Below are the code and all the weights of a small trained network. Each question names an input and a class and asks about switching units off, where a switched-off unit gives its printed mean instead of its output.

import numpy as np


def w(rows, s, z=0):
    codes = np.array(rows[::2]) - 128.0
    scale = np.full(codes.shape[1], s)
    scale[-1] = z or s
    return codes * scale


def norm(h):
    return h / np.sqrt((h * h).mean(-1, keepdims=True) + 1e-5)


def f(y):
    return y / 2 * (1 + np.tanh(0.7978845608 * (y + 0.044715 * y**3)))


def log_softmax(a):
    a = a - a.max(-1, keepdims=True)
    return a - np.log(np.exp(a).sum(-1, keepdims=True))


def net(x, mask):
    res = np.array(x, float).reshape(1, 4) / 4 @ E
    u = 0
    for l in range(3):
        y = f(norm(res) @ A[l][:, :-1].T + A[l][:, -1])
        res = res + np.where(mask[u : u + 10], y, B[l][:, -1]) @ B[l][:, :-1]
        u += 10
    return log_softmax(norm(res)[-1] @ U[:, :-1].T + U[:, -1])


A, B = {}, {}
E = w([
[60,55,254],'x0',
[127,126,128],'x1',
[125,133,131],'x2',
[8,85,41],'x3',
],0.0033)
A[0] = w([
[97,67,170,134],'L0N0',
[150,86,118,97],'L0N1',
[199,167,101,117],'L0N2',
[254,181,100,3],'L0N3',
[179,68,205,69],'L0N4',
[168,105,189,87],'L0N5',
[122,86,57,250],'L0N6',
[44,94,126,52],'L0N7',
[192,141,139,132],'L0N8',
[166,148,121,87],'L0N9',
],0.0097,0.0014)
B[0] = w([
[93,104,178,192],'L0N0',
[178,115,170,124],'L0N1',
[209,123,162,201],'L0N2',
[115,23,145,255],'L0N3',
[142,253,88,206],'L0N4',
[49,202,159,177],'L0N5',
[161,209,113,202],'L0N6',
[147,60,102,196],'L0N7',
[92,89,211,173],'L0N8',
[86,22,57,144],'L0N9',
],0.0061,0.0043)
A[1] = w([
[174,84,150,7],'L1N0',
[101,201,53,131],'L1N1',
[164,102,96,147],'L1N2',
[72,67,148,5],'L1N3',
[150,79,110,120],'L1N4',
[59,134,164,91],'L1N5',
[122,68,204,64],'L1N6',
[95,209,144,63],'L1N7',
[158,184,10,50],'L1N8',
[74,163,85,158],'L1N9',
],0.013,0.0029)
B[1] = w([
[146,122,142,157],'L1N0',
[190,70,90,215],'L1N1',
[99,213,121,182],'L1N2',
[36,239,62,179],'L1N3',
[107,188,169,182],'L1N4',
[163,174,85,189],'L1N5',
[227,60,63,233],'L1N6',
[106,194,176,187],'L1N7',
[150,30,3,253],'L1N8',
[189,69,168,178],'L1N9',
],0.0052,0.0047)
A[2] = w([
[205,84,88,249],'L2N0',
[93,95,53,218],'L2N1',
[112,144,43,142],'L2N2',
[154,57,114,231],'L2N3',
[134,103,246,89],'L2N4',
[151,85,99,25],'L2N5',
[173,152,84,33],'L2N6',
[146,134,138,119],'L2N7',
[125,162,83,25],'L2N8',
[110,115,73,61],'L2N9',
],0.012,0.0017)
B[2] = w([
[212,105,235,254],'L2N0',
[67,131,106,219],'L2N1',
[54,98,111,196],'L2N2',
[153,198,205,212],'L2N3',
[1,250,79,178],'L2N4',
[202,162,145,166],'L2N5',
[133,96,154,147],'L2N6',
[70,202,106,131],'L2N7',
[94,38,41,136],'L2N8',
[60,165,68,163],'L2N9',
],0.0052,0.0072)
U = w([
[200,115,232,202],'0',
[52,219,198,148],'1',
[178,19,57,2],'2',
[5,93,64,170],'3',
],0.021,0.0014)

Each question gives the input, the list of numbers given to net, and the class t.
The units are the neurons (one row each of A and B). Each row of codes is followed by its name. A weight is (code - 128) times the scale printed after its matrix; where a second scale follows, it is the last column's (A, B and U).
mask holds one flag per neuron, layer by layer. A switched-off neuron (its flag False) gives its mean, the last column of its row in B, instead of its output. The means were averaged over made-up inputs and are rounded, as every weight is.
A unit's drop is (log p(t) with every unit on - log p(t) with that unit switched off) / (log p(t) with every unit on - log p(t) with every unit switched off).
k most important neurons: the k neurons with the biggest drops, biggest first
top k neurons in layer l: the k neurons of layer l with the biggest drops, biggest first
drop of u: that unit's drop, to one decimal
input [7,1,0,1], class 3: top neuron in layer 1 => [L1N3]
input [4,8,-2,1], class 3: 3 most important neurons => [L1N3 L0N2 L0N7]
input [1,3,1,2], class 3: 2 most important neurons => [L0N2 L0N4]
input [1,-6,-8,-6], class 1: 2 most important neurons => [L0N4 L0N5]
input [1,-4,-1,-4], class 1: 2 most important neurons => [L0N4 L0N5]
input [1,-3,1,2], class 3: top 2 neurons in layer 0 => [L0N4 L0N2]
input [4,-6,-4,0], class 1: 2 most important neurons => [L0N4 L0N3]
input [8,0,7,0], class 1: 2 most important neurons => [L1N8 L0N3]
input [4,6,0,2], class 3: drop of L1N3 => 7.2
input [-5,1,-5,6], class 2: drop of L0N9 => 0.0
input [-1,5,-1,6], class 2: drop of L1N8 => 0.3
input [5,-8,7,2], class 3: drop of L1N3 => 5.5
